Below are the code and all the weights of a small trained network. Each question names an input and a target symbol and asks about switching units off, where a switched-off unit gives its printed mean instead of its output.

import numpy as np


def w(rows, s, z=0):
    codes = np.array(rows[::2]) - 128.0
    scale = np.full(codes.shape[1], s)
    scale[-1] = z or s
    return codes * scale


def f(y):
    return np.maximum(y, 0)


def softmax(a):
    e = np.exp(a - a.max(-1, keepdims=True))
    return e / e.sum(-1, keepdims=True)


def log_softmax(a):
    a = a - a.max(-1, keepdims=True)
    return a - np.log(np.exp(a).sum(-1, keepdims=True))


def net(x, mask):
    ids = ['ζθλξσψω'.index(c) for c in x.split()]
    T = len(ids)
    res = E[ids] + P[:T]
    u = 0
    for l in range(2):
        q, k, v = (res @ M[l].T for M in (Q, K, V))
        z = softmax(np.where(np.tri(T) > 0, q @ k.T / 4**0.5, -1e9)) @ v
        res = res + np.where(mask[u], z, O[l][:, -1]) @ O[l][:, :-1]
        u += 1
        y = f(res @ A[l][:, :-1].T + A[l][:, -1])
        res = res + np.where(mask[u : u + 8], y, B[l][:, -1]) @ B[l][:, :-1]
        u += 8
    return log_softmax(res[-1] @ U[:, :-1].T + U[:, -1])


Q, K, V, O, A, B = {}, {}, {}, {}, {}, {}
E = w([
[124,88,194,105,111,164,170,119,199],'ζ',
[60,138,129,169,212,118,106,243,184],'θ',
[232,97,128,170,118,254,99,188,172],'λ',
[85,75,132,154,69,234,135,88,83],'ξ',
[116,161,43,243,55,119,69,190,211],'σ',
[160,117,88,78,23,140,177,246,51],'ψ',
[203,193,175,139,151,75,102,102,9],'ω',
],0.015)
P = w([
[45,91,67,3,249,148,109,133,201],'0',
[59,233,169,196,101,169,253,29,171],'1',
[131,148,108,137,166,148,211,112,138],'2',
[171,102,111,155,157,108,187,146,174],'3',
[204,85,96,156,150,88,164,164,191],'4',
[221,82,98,154,143,55,140,178,198],'5',
],0.0064)
Q[0] = w([
[133,130,121,152,151,90,36,89,176],'L0H0',
[130,140,104,112,186,136,123,93,145],'L0H0',
[115,75,148,245,202,89,12,254,153],'L0H0',
[102,113,125,202,157,109,192,149,113],'L0H0',
],0.0056)
K[0] = w([
[131,153,110,128,191,145,111,78,145],'L0H0',
[53,120,163,101,75,139,2,112,112],'L0H0',
[187,181,164,112,134,46,88,77,47],'L0H0',
[199,107,125,101,119,166,132,160,107],'L0H0',
],0.0051)
V[0] = w([
[214,143,132,192,150,140,176,150,115],'L0H0',
[148,77,203,171,154,85,50,74,82],'L0H0',
[3,105,165,174,199,210,197,103,178],'L0H0',
[97,40,113,177,58,198,200,222,192],'L0H0',
],0.0056)
O[0] = w([
[166,235,109,130,145,138,106,175,128,254],'L0H0',
[135,151,96,95,125,161,196,96,117,20],'L0H0',
[55,83,158,176,159,125,98,87,120,197],'L0H0',
[123,103,253,159,108,111,143,212,82,236],'L0H0',
],0.0083,0.0018)
A[0] = w([
[74,34,164,62,121,160,138,67,88,42],'L0N0',
[126,119,203,54,90,159,165,137,166,153],'L0N1',
[106,102,243,154,108,76,99,180,77,2],'L0N2',
[98,111,54,180,131,210,72,168,150,237],'L0N3',
[121,94,254,145,120,74,102,99,108,6],'L0N4',
[66,105,14,166,40,79,102,125,181,146],'L0N5',
[132,126,116,114,162,51,207,6,71,35],'L0N6',
[124,149,214,173,64,152,149,146,90,39],'L0N7',
],0.0069,0.0027)
B[0] = w([
[156,121,84,177,65,115,233,100,125,167],'L0N0',
[43,163,141,140,165,137,106,219,124,175],'L0N1',
[182,160,117,2,114,105,194,81,153,238],'L0N2',
[124,121,211,87,32,157,133,131,188,253],'L0N3',
[171,207,114,41,192,113,170,84,149,194],'L0N4',
[143,224,145,94,111,155,227,150,75,207],'L0N5',
[134,157,169,152,55,163,70,121,62,165],'L0N6',
[160,26,122,33,137,135,108,170,123,210],'L0N7',
],0.0078)
Q[1] = w([
[85,104,58,88,144,111,116,86,138],'L1H0',
[123,154,95,30,106,121,147,130,131],'L1H0',
[101,116,123,254,143,127,108,103,127],'L1H0',
[128,124,185,172,124,97,142,142,147],'L1H0',
],0.018)
K[1] = w([
[18,145,140,109,202,122,105,40,94],'L1H0',
[217,167,119,186,177,32,93,114,50],'L1H0',
[7,80,120,94,147,147,197,142,184],'L1H0',
[121,126,190,107,73,132,157,140,147],'L1H0',
],0.011)
V[1] = w([
[160,118,96,121,254,108,154,37,152],'L1H0',
[70,242,191,255,68,82,83,146,109],'L1H0',
[143,152,74,63,162,24,137,152,23],'L1H0',
[158,151,197,156,181,218,37,114,106],'L1H0',
],0.006)
O[1] = w([
[46,143,161,204,89,159,122,215,171,4],'L1H0',
[240,18,71,188,204,155,40,84,171,24],'L1H0',
[25,124,121,121,130,112,32,76,113,202],'L1H0',
[189,63,211,165,163,58,89,253,86,157],'L1H0',
],0.0067,0.0044)
A[1] = w([
[20,102,156,127,116,97,106,197,96,67],'L1N0',
[102,125,130,195,16,128,137,139,94,83],'L1N1',
[101,122,168,111,231,67,86,104,77,161],'L1N2',
[56,158,89,153,108,97,96,200,130,4],'L1N3',
[106,81,130,85,233,59,119,133,170,149],'L1N4',
[112,144,166,80,148,76,210,126,111,195],'L1N5',
[134,32,97,167,194,111,86,145,61,91],'L1N6',
[57,89,162,143,254,137,97,148,180,79],'L1N7',
],0.0094,0.0034)
B[1] = w([
[183,148,178,127,145,159,142,66,152,175],'L1N0',
[138,119,144,200,94,147,158,150,80,159],'L1N1',
[109,88,69,67,108,130,172,167,131,167],'L1N2',
[118,45,66,150,171,131,146,148,141,157],'L1N3',
[162,163,173,129,38,141,138,139,94,153],'L1N4',
[130,107,77,195,158,112,67,154,121,251],'L1N5',
[59,149,145,63,119,127,146,151,134,134],'L1N6',
[119,104,206,161,89,5,145,160,206,141],'L1N7',
],0.011,0.017)
U = w([
[75,169,193,143,58,75,129,97,133,88],'ζ',
[38,164,116,135,245,171,209,129,161,164],'θ',
[170,211,134,51,75,182,242,46,158,121],'λ',
[90,207,243,182,72,215,67,61,35,162],'ξ',
[59,122,86,151,17,145,225,143,87,4],'σ',
[149,59,118,242,163,161,2,190,76,109],'ψ',
[2,142,123,6,44,145,105,142,56,227],'ω',
],0.0038,0.0041)

Each question gives the input, a string of symbols that net reads in full, and the target symbol t.
The units are the heads (4 rows each of Q, K, V and O) and the neurons (one row each of A and B). Each row of codes is followed by its name. A weight is (code - 128) times the scale printed after its matrix; where a second scale follows, it is the last column's (O, A, B and U).
mask holds one flag per unit, layer by layer, with each layer's heads first. A switched-off unit (its flag False) gives its mean, the last column of its rows in O or B, instead of its output. The means were averaged over made-up inputs and are rounded, as every weight is.
A unit's drop is (log p(t) with every unit on - log p(t) with that unit switched off) / (log p(t) with every unit on - log p(t) with every unit switched off).
The circuit of an input: a set's keep is (log p(t) with only the set's units on - log p(t) with every unit switched off) / (log p(t) with every unit on - log p(t) with every unit switched off). Starting from the 12 units with the biggest drops (on a tie, the unit counted first), units are removed one at a time, each time the one whose removal leaves the highest keep (on an exact tie, the one counted first), for as long as the keep stays at least 0.8.
circuit, biggest first: the units of the circuit, biggest drop first
unit that matters most: the unit with the biggest drop
k most important neurons: the k neurons with the biggest drops, biggest first
top k neurons in layer l: the k neurons of layer l with the biggest drops, biggest first
input ψ ζ σ, target λ: circuit, biggest first -> [L1H0; L1N5]
input ω θ ω λ ζ, target ψ: 2 most important neurons -> [L0N2; L1N5]
input ψ σ λ λ ψ ξ, target ω: circuit, biggest first -> [L0H0; L0N3; L1H0; L0N7]
input ζ λ ψ ξ ζ, target ω: unit that matters most -> L0H0
input ξ ξ ξ, target σ: circuit, biggest first -> [L0N0; L0H0; L1N1]
input λ θ θ, target ψ: circuit, biggest first -> [L1N5; L1H0; L0N2]
input ξ ξ ζ, target θ: 3 most important neurons -> [L1N5; L0N0; L0N4]
input σ ψ λ ω ψ, target ψ: 2 most important neurons -> [L1N3; L0N3]
input ω ψ ω ζ, target ω: 3 most important neurons -> [L0N2; L0N4; L0N7]
input ω ζ ω ω σ ζ, target ζ: 2 most important neurons -> [L0N6; L1N7]
input ω ξ σ, target σ: circuit, biggest first -> [L0H0; L1H0; L1N1]
input σ ξ ξ ω ω, target λ: top 3 neurons in layer 0 -> [L0N7; L0N2; L0N4]
input ξ ω σ, target σ: top 4 neurons in layer 1 -> [L1N1; L1N3; L1N5; L1N0]
input ζ ω ω, target ξ: 2 most important neurons -> [L0N2; L0N7]
input ω ξ ω ζ θ ω, target ω: top 3 neurons in layer 1 -> [L1N6; L1N5; L1N2]
input ξ ψ σ ζ ξ, target λ: top 3 neurons in layer 0 -> [L0N1; L0N4; L0N5]
input σ θ ω, target ω: unit that matters most -> L1N2
input ζ ξ θ, target ζ: 3 most important neurons -> [L1N7; L0N2; L0N4]
input σ θ θ ψ ξ, target ω: 2 most important neurons -> [L0N4; L0N7]
input ω ξ ξ λ, target λ: circuit, biggest first -> [L1N5]
input ω ζ ψ λ ξ λ, target λ: 2 most important neurons -> [L0N2; L1N5]
input ω θ λ ω, target ψ: 2 most important neurons -> [L0N2; L0N3]
input ω ξ θ σ ω, target λ: 2 most important neurons -> [L0N2; L1N5]
input λ σ θ, target λ: 2 most important neurons -> [L1N4; L0N2]
